Stage of each row
[ 336   80    2   31  205 -362   26  126 -150  -10  -56   45   74  194
  242 -183 -166  -57  -97   97  140 -137  112   74  226 -331  271   39
 -156   96 -178   69 -174  -10 -119 -211  -18  131  124 -177 -216  -59
   16] => 7
[-177   14  -36  -31 -202   23  -42  -24   70   94   71   53   65 -155
   17  196  -37  168  155 -124 -119   66   31 -220   86 -106 -171   60
  -19  -99 -169  -66  -81  231   25   98  154  145 -115  -93   90 -220
  262] => 1
[  28  107  -67   32  -80 -188  -89   31   21   70  -36  129   68 -113
  128   22 -144  -11  -15  -49   12  -52   16  -81  195 -214   16   80
  -23  -99 -158   16  -95  121    2  -68  146  158  -79 -168  -92 -183
  215] => 0
[  26  102 -138  -50  159  -39  305   27  -26   -7  104  -60   50   76
  -37  -50   91   58  268   22  -33  -52 -209 -133    3 -177  161 -139
 -151   40  -70 -167   17  129  -33  125   96   24  -58   42   19 -323
  166] => 14
[  48  150  304   98  -72 -185  101  206   14   61   86   23  -64  122
  -95   57  -87   76 -147 -142  -87  -41   61  145  303   -5 -249  160
 -220  336  215 -444  -10   62  -63  186   18  -64  -71  102  230 -254
 -108] => 12
[-355 -108  140   96 -250  241   32   46  -85   92   77   17 -168  100
 -251  252 -106  173  -15 -185 -117   77 -109   26  -18  299 -156  -13
  202  -26   96  -70  234   52  132  261  -36 -234  -77  169  261 -122
 -111] => 13
[-119  -55  180  -87 -578  253  445  607 -242 -171   88 -225    1  328
  -45  -59 -314  576    1 -163 -117 -159  203 -127   14  250 -392 -117
  122 -243 -265  236  402  207  114   72 -158  -27  234   96  454 -150
 -258] => 21
[  73 -231 -157  584   23 -240  149  172 -505 -645 -190  -94  165   58
  -62 -258 -434   36 -206 -170  332 -508  200  272  -72  163   25  188
 -123  155 -175  192   27  -36   70 -309 -502 -125  206 -191    0  356
 -373] => 19
[-108  -75  -17   34  -11   16  -16  -12 -122  -12   11    9  -40   98
  -64  114  -89  118  -21  -94    3  -24    8   12   14   -9  -25   13
   56  -22 -115    7  -26   23   37   52   12   19  -61  -14   26  -58
  -14] => 9
[ -57 -105  -78   48   74   57   29   -9 -195  -55  -37   -9  -67  115
  -93   55  -83   61  -20  -84    7  -54  -56   33   14   -7  100  -57
   91  -46  -82   79   63   -3   34   48  -17  -82   17  -10   -6  -18
  -63] => 12
[  36  -60   40    5 -113  154  -56  189 -172  -12  -25   37  -85   30
  -88   18 -175   88 -192 -140  -12    7 -117   71  214    9  -47  -75
  165  -14  -23   88  223  -42   12   92  -69 -293  161    6  -47  -62
 -185] => 20
[-172  -17 -159 -148  -44  304  220   42  -58   28  133  -84  -17   30
 -146  116   81  224  270  -75 -134   52 -264 -233  -76  -11   -2 -245
   98 -153 -124  -25  198  172   64  261  117 -126  -19  102  112 -288
  125] => 17
[ 258  -18 -112 -135  125   32   60  134 -133 -107  -67  -46   29  -75
  -21 -126   -8   38  -24 -114  -36  -20 -129  -14  322 -344   29 -119
  -91   73 -113   -5   44  -21 -143   54   14  -94  187  -96 -180 -148
  -55] => 20
[ 143   17   13   22  128 -241 -151  -31  -43   18  -64   81   28  -25
   65   15  -83  -41 -123  -85   46  -23   59   88  279 -295    1  129
 -134  161  -87 -117 -242  -43 -108  -48   63  130  -46 -143 -163  -85
   37] => 6
[ -49   57    7   94   96  -51   79   58 -126   47   78   -6   -5  201
  -25   81  -77   62   26   -5   17 -127  -61   -1  -39   35   77  -41
  -27   72    0 -162   -3  128   71  118   51  -85  -71   67  103 -152
   24] => 12
[ -84   -4  -41   64   91  -12    6  -15 -132    2   81   -8    6  152
  -32  134  -61  120   20  -34   22  -97    1  -30  -74   12    8  -13
   -4   28  -93 -107  -70  123   67   95   59  -14  -93   16   71  -93
   49] => 10
[-169  -11 -436 -129  283  206  133 -321   14  -71  122   -8    4 -166
 -220  150  267   64  344  -56  -46   84 -386 -233 -167 -195  137 -199
   28 -124 -161 -108  -11   77    9  223  220    2 -226   16 -123 -275
  313] => 14
[-103   68   37  140 -141 -147  -98   52  -25  106   51   95   84   12
  121  130 -200   77    9  -36   26  -82   88  -88   50  -17  -44  112
  -15  -24 -128  -48 -114  207   78  -15   73   77  -90  -94   69 -131
  170] => 2
[  27    3   19   83   70 -170 -115    7 -111   16  -24   56   11   96
   44   59 -145   23 -120  -60   71  -91   65   82  115 -108    3   92
  -38   89  -94  -70 -159    5    0  -26   33   65  -69  -76  -53  -50
   -4] => 7
[  71   -7 -163   21   51   93   -7   76 -150 -116   28   37   15  -48
  -63  -24  -93   63  -82  -76   78  -56 -185   -7   89  -92   32  -97
   86  -25 -127   49  126   -3    6   46  -26 -214   76  -46 -154  -99
  -34] => 21
[-180 -222  107  101   44  131 -354  -13 -291   95  -49  -89   29  170
   -9  359 -157  180  -87 -186  -94 -149  228   -9  -31   94 -183   40
   28  130  -64 -145 -230  233  133  198   53  -93   11  -18  208  155
  -85] => 7
[-431  -65  279  513 -342   43   17  152 -173  354   55  227 -216  360
  -50   52 -420 -213  -50  128  184   23 -409  236 -176  639  543  -80
  454  -47  259  223  502  -75  306   24 -345 -616   41  258   74  -66
 -203] => 14
[  66   89   11   36  -76 -200  -75   44   27   54    6  105   77 -105
  127   46 -121   36  -13  -62  -18  -11  100  -84  237 -221  -53  132
 -105   10 -131  -55 -139  147  -53  -48   98  140  -28 -170  -44 -163
  186] => 1
[ -15 -130  -48  119   56    3   61  -60 -127 -119  -49   42  -88  -53
 -168   -7  -42  -30  -23 -130    5   49 -119  102  149  -58  105   26
   10   83   19   28   95  -98  -67   28 -135 -148   60  -35  -86  -22
  -97] => 13
[-147  116  232  426 -106 -186   80  226 -197  117  142   99  -45  428
   47   51 -357    7 -145  109  186 -236  -17  167 -168  421  191   60
   95  113  129 -101  158  125  221    5 -164 -301  -46  153  217  -66
 -124] => 12
[ -38 -123 -241  328  -40 -347   46 -135  -88 -479 -134    9  236 -361
  -36  -81 -155   46   61 -249  145 -223  224   20  100 -223 -218  348
 -320  114 -281  -37 -319   50  -76 -244 -155  379 -127 -327  -64   68
  103] => 1
[-239 -130   34   49  -21   73  -52 -113  -24   61  -10  -21  -30  -70
 -185  191   38   46  122 -209 -114   57 -119   15   87  -32 -125   34
  -72  168   39 -251  -90   32    2  227   31   -9 -143   53   89 -153
   18] => 10
[ 199  -59  100  172   94 -191  214  138 -178  -61    2    8    3  161
   61 -174 -112  -46   41   62   52  -26    8   85  173 -105  320   13
 -156  195    9   51   74    7 -125  -95 -253 -154  260  -62  -75  -30
 -106] => 12
[  58   52  -90 -145  -27  120  160  116    8  -30   79  -29   25 -110
  -99  -30   59  126  113 -117  -84   64 -240 -108  207 -220  -86 -129
  -70   39  -80 -130  114   46  -82  177   65  -90   37   16  -50 -320
   59] => 20
[ 209  358  -76  203   81 -430 -124  228 -170  -42   55  139  146  258
  316   13 -395   85 -341  103  239 -473  299  -10  -32  -33  -21  147
   -8 -138 -229  -35 -192  284  176 -208  234  169 -155 -176   45  -64
  171] => 0
[ -94  -89  -17  159  -58  115   86  155 -299  -83   -1  -27  -70  241
  -78   47 -238  134  -94  -60   47 -160  -20   43  -82  216   88  -84
  193 -108  -60  163  225   72  145   36 -110 -249  106   43  127   41
 -164] => 16
[ -31  -52  -11   57   14 -100  -92  -38  -81   -2  -10   49    6   24
    6   83 -107   62  -52  -86   39  -16   46   30  103 -114  -19   85
  -17   44 -133  -19 -133    5  -15  -14   12   80  -62  -87  -57  -49
   24] => 7
[ 443  177 -124 -175  361 -143   49  126  -70 -114   -7  -65  118  -73
   32 -115   92   20  -49  -93  -46 -134  -61  -32  389 -523  -77  -63
 -342  264  -51 -355 -176   86 -202  125  195   11   78 -108 -151 -260
   57] => 19
[-100 -163 -317  184   82 -246  170 -228  -61 -480  -94  -73  189 -297
 -153  -84   16   82  196 -244  124 -147   58   19    8 -278 -179  227
 -328  133 -306 -100 -325  -60 -106 -145 -116  429 -215 -220 -100  -31
   91] => 7
[ -96 -244    9  -69 -132  177  125  -59    7 -146 -118  -56  -97 -335
 -340   16  116   50  122 -370 -228  239 -176   44  407 -211 -219   36
 -123  175   71 -113  111 -142 -202  204 -118  -59   78  -20  -10 -157
 -127] => 16
[ 174 -234  113   95   48 -144 -286   -3 -224  -21 -267  117 -134    6
    9  -54 -234 -148 -347 -156   58   59   92  302  431 -206  147  133
   83  112  -27  236  -49 -278 -138 -163 -179  -78  208 -187 -291  195
 -278] => 8
[  47   64   87   93    3  -26   94  207 -170   13   25   -6  -54  204
  -40    9 -167   66 -113  -55   -2 -131  -41   70  113   56   19  -38
   12   74   58  -96  129   75   43   98  -11 -196   60   61  115 -125
 -113] => 16
[-110  -70  -10   41   -5   52   49   26 -154  -10   31  -17  -50  154
  -74  104  -88  137    3  -73  -13  -48   -7   -4  -24   45   11  -31
   66  -32  -86   13   43   60   56   80   -1  -45  -22   24   85  -63
  -33] => 11
[ -12  -93 -137  -36  113    5  113  -74  -89 -122  -63  -45  -25  -52
 -140   -5   46   42   93 -150  -46    2 -103    2  127 -203   19  -30
  -77   35  -93  -41  -32  -41  -75   67   23   72  -39  -48  -56 -124
    8] => 12
[ 189  279  143  201  152 -347  166  247 -112   32  110   31   39  319
   90  -79 -181  -12 -135   77  115 -279   24  124   92    2   84   61
 -207  253  115 -338  -37  138   27   30   34  -83  -54   65  128 -222
  -27] => 13
[ 168  241    1  -10   80 -160  159  208   31   14   92  -22  123  -17
   11 -106   -3   15   64  -54    7 -139 -209  -17  240 -248  -86  -46
 -282  269   32 -429  -50  113  -65  165  109  -41  -61   42   -3 -412
   81] => 20
[  45 -148 -162 -246   96   30  -55 -178   17  -26 -105    0  -18 -217
  -71   38  133   49  117 -184 -117  197  -70  -75  303 -466  -29  -11
  -73  -14 -221   43 -172 -105 -193   38  119  239  -22 -165 -235 -147
  113] => 7
[ 147  -53   84  132   30  -88    6  136 -188 -118 -120   28  -85   27
 -103  -72 -171  -40 -231 -170   13  -73  -10  211  323  -75   -8   67
  -38  172   90  -37   93 -103  -77   12 -124 -183  138  -45  -38   -4
 -238] => 16
[ 102  189 -158  -65   43 -180   97    0   87   96  135   92  148  -71
  206   -2   10   59  230  106    1   11  -38 -279   73 -314  157  -21
 -125 -104 -247  -23 -123  251  -50  -49  190  184  -51 -157 -111 -308
  407] => 1
[-142  -36   17   92  -53   47  104   61 -138   -3   53    0  -74  167
 -100   84 -114  118    4  -63   -2  -49  -55   19  -41  120   28  -29
   90  -34  -33    2  116   50   79   88  -29  -99  -38   64  117 -100
  -49] => 12
[ -67  -80  111  -17 -165  178  -63   78  -17  -22   -7   20 -106 -184
 -260  127  -24  100 -125 -310 -151  129 -135   81  350  -39 -323   41
    2  179  125 -220  138  -48  -71  263  -26 -234   31   49   59 -165
 -156] => 19
[  79  139 -237  135  378 -326 -414 -459  220  114   -4  297  111 -515
    4  145  146 -362   25  -80   88  117 -284   10  299 -497  115  205
 -246  313   50 -446 -451  -20 -147   53  242   69 -318 -218 -446 -242
  418] => 2
[  88   32  -23   43   66   11   80  134 -151  -35   12   -2  -26   83
  -54  -23  -98   37  -58  -65    4  -80 -117   31  139  -57   63  -75
    3   58    4  -55  116   41   -6   88   -9 -194   84   13   -7 -131
  -69] => 17
[ -12 -119  -41  175   48   73   29  174 -425  -84  -56  -33  -76  388
   22   16 -317  109 -172   16  110 -245   73   71 -142  222  246 -117
  264 -186 -130  327  199   71  174  -66 -125 -246  181   -7   72  172
 -206] => 14
[  86   83   88  151   43  -55   66  224 -194  -33   58  -25   13  182
  -20   16 -172   82 -121  -59   22 -196    0   61   95   60  -34   -9
  -72  173   66 -199   72  142   45  115  -31 -235   76   50  137 -100
 -115] => 17
[  78   20   86  109  -67 -230 -195   52  -53   28  -64  109   50  -61
  109   72 -209   16 -166 -119   16  -57  190   38  281 -173 -108  202
  -86   87  -91  -52 -184   81  -44  -73   37  104   -2 -183  -35  -35
   51] => 2

Levels
[-203   11  -83  -97  -25 -109   22    4  121 -123   11 -115  196  -93
  -52   37  -92 -108   69  158    9  -17  -67  109   19    7  -17  -37
  -69  -19   48  160  106   49  216  -34   97  -31   56  111  133  -70
   60] => 13
[-107 -283  -38 -248   11 -208  248   37  180   81  -93 -177  212  120
   28  -86   81  -55   64  -26  -37   72  -22 -210  -22  -68   37  172
   41   61   80 -152  -51  110  -24  -18  -25 -104  -17   22  291 -292
   17] => 19
[-361 -223  382  192 -207  146   50  142    7  217   49   55  -75  -76
  -45  -84  261  174 -135  -26  161  134  264  218 -223  235 -183 -363
  -35  106  378  -66  155   74  -65  -68    3  163  219 -152  -15  -61
 -158] => 18
[ 250  373 -236  229  -37  206 -482 -177 -303 -294  186  246 -172 -392
  -28   44  -45 -180  -33  308   65 -209  -51  207  205 -136 -121  -53
 -187  -42 -126  329  387  202   33   26  -41  -67   20  290 -282  507
  -78] => 2
[ 291  292 -624 -160  191  122 -346 -183 -371 -407 -108 -160  223 -337
 -105   16  -80 -222 -248 -167 -487  100   57   36  177   13  174  398
 -123   12   39   20  -49  222 -319  411   -1 -357  211   60  154  -18
 -165] => 31
[ -79 -219  128  -34  -92  -73   78    1   95   26   52  -70  -56   22
  155  -12  113  -26    6  105  129  -11   56  -90 -139  -89 -104  -62
   83   37   47  -43   74   86   31  -88  -31   44  -31   -7   93 -181
   37] => 10
[ 170  216 -252    9  -55   81 -199  -58  -91 -140   20   20  -61 -130
  150   61 -141 -215  -32  299   10 -106  -76  -18   71 -172  -11   78
   95    6 -198  148  271  156   68  -27 -140  -96    4  226   -6   77
    5] => 2
[ 118  110 -306  276  -76  258 -348   -8 -140   78  -72  197  -43 -306
  -49 -157   77  -81 -113  159  -26  -79  109   90  159   34   15  -36
  -68  229   40  -16  287  260 -234   49  -54  -47  163   18   -8   62
 -157] => 18
[-338 -253  377  -84 -248  159  282  245   16   88  -95  107  235 -105
 -333 -213  288  190  -70   29  220  295  158  293   13  282 -166 -100
 -271   85  451 -210  160  105  -24  -84 -114   28   49   44  -64  215
 -154] => 25
[ -40  107  -61  100   67 -178 -101  -79  177  109   51  148   -3   28
   67   67   17   -2  220  287  -14 -176 -195   28  127 -221   27  -78
   85   84  -95  185  180   20  182  -24  112   -5    4  167  -22   23
   61] => 13
[ -73  119  -91  -27  -76  -46  -31   45  142    8  -17  -19   55  -26
  125   83 -133 -124  126  340   73  -52 -135   36  -18 -115   23  -14
  138   55 -112  150  210   25  257  -54  -21  -18   -5  177   81  -75
   96] => 7
[ -94  -68 -197  212  -84  115 -332   25  -44  232   85  -33  -91  -70
  129  -97   20 -153  -91 -225  -96   36  144 -233 -376   98   65 -127
   99  191   97  131   58  294 -220  173   53   -6  191 -268  272 -306
 -221] => 18
[  42  311 -313  142   97  164 -279 -183 -251 -390  -54  -51   75 -398
 -122   75  -20  -21 -308  157 -274  -83  147  477  332   74  -60  -92
 -136  -40  104   83  184   52 -106   97   64  -87  364  118 -117  134
  -94] => 15
[ -69   39  -31 -203  -23   26  124   50  -20 -152 -136  169  334  -73
 -343 -103  106   67  -55  134  -78  151  -81  210  326   27  -22  140
 -222   30  164  -68  154  161  -24  -10 -103 -155  -29  218 -107  312
 -104] => 32
[  15  342 -393  250   27  313 -371  -59 -263 -130 -139  -32   44 -354
  -54   13  -45  -30 -376   45 -349   25  221  375  151  183   51 -105
   23  120  136   26  196  126 -252  197   -8  -95  480  -35    7  -45
 -225] => 19
[ -54 -159  -33   15 -189  101  -74  214   45  340  -49  135   99 -216
  -90 -227  131 -122  321  105  282   93  -14 -138 -104   85   77  163
 -171  285  157  -59  171  182    2   91   -1  -60  -83   71  216  -23
  -19] => 23
[-268  -23  127  129  -46   15   -5    1   54   29   41  128   79   11
 -164  -53  139  138 -139   10  -64   31   55  223   47   85 -119 -289
  -70   20  210   92  162  133  -23  -60   30   48  177  -22 -101  139
 -192] => 18
[  -1  173 -171  114   79  107 -215  -53 -183    9  -64 -112   -3 -248
   54   69   68    5 -111  -19 -242   48  157  209    3   89   70    6
   50  102  175  -17   47  -10 -146  262   76  -95  363  -10  100 -161
 -103] => 21
[-113 -196   43 -321 -153 -203  204   45  184 -130  132  -60  166  162
   -1  -54 -118 -243  146  131  239    5 -211 -293 -110 -167 -106  103
  -74 -127 -116  192  141  248  270 -215 -131  -69 -306  211  125  101
   50] => 2
[ -54   94   61   37  -51   -5 -133 -107  -83 -196  210    9 -106   -5
   83  104  -19  -71 -118   60   -2  -43  -11   48 -123  -94 -155 -177
   23 -133  -17  271  172  142   91  -35  -41    4   32   84 -114  176
 -101] => 3
[ 155  366 -275    5  111   13 -250 -225 -201 -386   81 -107  -53 -150
  140  218 -155 -141 -188  173 -249 -113  -32  173  118 -167  -35   11
  100 -145 -142  242  154   49   52   94  -31 -131  177  203  -89  104
  -34] => 3
[ -27  -35   99  -84  -14  -14   -5   81  -54  153  -13   58   94 -172
  -80  -38  199   26  266   41   76  139  -23   46  -30   21   54  188
 -135  140  222  -55   39   -8   31  219   64 -115    5  135   81   50
    2] => 28
[ -80  151  -54 -120  171 -212  103  -83  133  -29  -53  190  300  210
 -237    1  102  160   31   26 -318   61 -253  116  298 -154   58   53
  -22   -8   55   89   55   83   27   86    8 -175   27  193 -130  289
 -168] => 26
[ -86 -498   89 -184 -210  -91  133  124  125   94   67  -80   93 -159
  -17 -236  140 -213  285   62  446   14   31 -313 -177   -4  -87  165
 -259  110  125  -92   65  224   68 -116   14    3 -266   34  304 -165
  128] => 14
[  34 -156  119 -171 -166   19   83   38  -74 -159   66 -133  -39 -220
  109    5   46 -161   93  247  323    5   60   -8  -71  -62 -151  124
 -102  -43   39  -42  154   47  149  -93  -96  -21 -120  210   69    5
  150] => 4
[ 139 -162 -104 -276  -68 -139   86  -37   24  -98   64 -194  -23   76
  257   11  -77 -279   63  104  114  -34  -75 -391 -143 -242  -31  251
  119  -56 -183   12   65  193   57  -75 -173 -123 -185  151  220 -180
   85] => 1
[-217 -202   96   28 -141 -139   14  124  284  322   78   80   18   70
   80  -78   34  -97  321  159  260  -46 -122 -215 -211  -73   10  -85
   44  168   10  135  150  127  209  -88   73   65 -119   16  204 -167
   61] => 14
[-322  -67  294 -115 -146   69  113  168  -24   24    6   99  205 -119
 -281  -45  162  106   42   20  111  249   47  258  -57  216  -82  -65
 -231   38  367   24  118   60   99   44   19  -14   46   75  -37  191
  -92] => 32
[ 259  353 -440   68   44   96 -341 -156 -170 -200   12  -45 -107  -95
  247  128 -208 -239 -191  195 -232 -128  -46  -54   49 -207   51   75
  239   -7 -267  190  217  182  -61   82 -142 -148  133  145   17  -30
  -77] => 2
[ -48  136  -48  154 -125  383 -210  116 -286   25 -122   71   51 -379
 -155  -93  166   63 -210   -4  -70  219  260  356    1  285   -8  -29
 -127  180  341 -119  177  105 -233  224  -65  -66  310  -20  -35   94
 -224] => 27
[-150  102   66   23   63  -15   65  -10  -14   -3 -112  -94   71 -139
    0  116  104  141  -55  189 -134   28   98  379  163   51  -20  -79
   57   39  197  -87   96 -153   54   62   67  -22  322  121    1 -104
   19] => 19
[ 113 -276 -127 -292  -60  -16  149  122   -9  116 -171 -112  209  -75
   -9 -196  158 -120  117  -56   43  197   30 -282  -41  -18  108  441
  -61  187  128 -312  -49  176 -183  149 -126 -212 -105   49  319 -223
   -9] => 27
[ -17   82 -139  124   17   36 -198  -31  -54   60    9   89   35 -203
  -65  -44   81  -35   64   82  -45  -46   11  101   86    4   23  -13
  -96  118  100   79  152  105  -43  112   84  -65  138   75   34   49
  -76] => 19
[ 201 -205 -367  -87   38 -214 -122 -110  159   66   47   28   50   74
  130 -159    4 -273  187   25    3 -166 -180 -539   -6 -312   92  247
   27  130 -225   54   40  348  -96   -7   -8 -137 -237   25  273 -191
   14] => 14
[-187 -147  147   92 -167  141  -47  180  -35  293  -17    4   -8 -203
   -4 -105  183   10  107   -6  168  150  168   52 -229  191   -5  -43
  -62  208  301  -84  105   59  -46  120   33   22  146  -56  169 -145
  -69] => 22
[ -58  297  -10  115  -39  258 -162  -97 -304 -371    9 -205 -127 -239
  144  228  -58   24 -501  120 -214   61  281  482  -37  120 -165 -253
  155 -133  124   67  180  -36  -48   51 -102   13  432   28 -144  -12
 -121] => 4
[-122  137   -4 -204  113  -45  277   54   28  -22 -305 -193  273   -7
  -22  127   68  182 -109  167 -307  193   44  373  240   45   90  141
  169   48  199 -268   -2 -207   19  132  -55 -149  329  175   75 -185
    9] => 25
[-144  255  -49 -102  144 -269   94 -156  204 -202   34  -60  113  314
  118  255 -155   50 -111  199 -319  -69 -233  132  102 -255  -18 -156
  307 -161 -164  265   94  -34  254  -66  -10  -55  107  170  -89   14
  -24] => 6
[-186 -170  176 -212  -45 -194  291  -32  183 -177   30 -123  118  226
   61   51   29   36 -123  106   -2   42  -47    2  -26 -129 -153  -95
  107 -131   14   12   52   67  141 -191  -99   11  -50   74    1  -48
    7] => 7
[ 254  -50 -310 -132  -83  -85 -118  -25   84  -45   43   74   40  -73
  117 -107  -96 -339  265  297  214 -155 -233 -376   53 -303   40  296
  -36   86 -284  109  208  280  108  -73 -110 -137 -327  249  150   40
  112] => 5
[ -24  289 -214  362  -51  414 -497    3 -389   -1  -26  -60 -129 -560
   14   37   45  -45 -231  -13 -153   64  353  407 -100  307   22 -154
  -58  171  290   57  180   42 -221  324  103  -22  523  -98   54  -95
 -182] => 20
[ 163  180 -455  123  120  -39 -294 -159   14  -33  -30  161   78  -71
  -32  -71  -34 -125  -13  127 -232 -180 -139  -71  266 -192   96   64
    8  117 -153  143  182  256 -124   61   19 -143   59  101   24   68
 -114] => 17
[-107   81   74  273 -230  406 -339  211 -247  277    6  202  -74 -405
 -112 -129  193   15   30  -15  148  208  216  208 -242  308   11  -94
 -154  284  357   12  223  138 -144  261   11    8  206  -71   12  102
 -210] => 28
[  28  186  -90    3   66 -103  -90 -178   -1 -165  117  -22  -94  228
  212  172  -92  -46 -230   62 -254  -78  -90  -56  -42 -243  -62 -132
  295 -131 -179  231  129  142   16  -31 -117  -59   93   75  -86   25
 -135] => 2
[  95   35  -50 -114  -17   26  -28  -90 -161 -300   28 -232  -50 -226
  174  126  -11 -123 -103  178   18  -15  106  115  -11  -76 -101   89
   26  -89   10  -17   83  -14   52   28  -56  -67   89  151   45  -89
   92] => 5
[-392  -52  287  194  -82   17  -35  -15   41    1  157   19  -55   42
  -29   55  129  162 -225  -72  -50   53  156  259 -205  138 -194 -482
   28  -44  267  183  115   72   28  -57   90  155  255 -158  -98    8
 -191] => 14
[-122  -55  -43   -4 -100  141   31   26  -79 -193  -89   30  203 -284
 -268 -145  111   17 -176  144   44   43  138  318  262  151 -133  -53
 -287   20  227  -87  210  156  -69  -94  -47  -33  133  109  -56  185
  -89] => 18
[ -70 -355   62 -263   26 -267  243  -53  130  -72   20 -227  119   45
   68  -38  129  -63   83   -9   55   -2   11 -184  -32 -123  -67  143
  -43  -34   86 -120  -82   64   26  -59   37  -60  -76   43  230 -258
  103] => 15
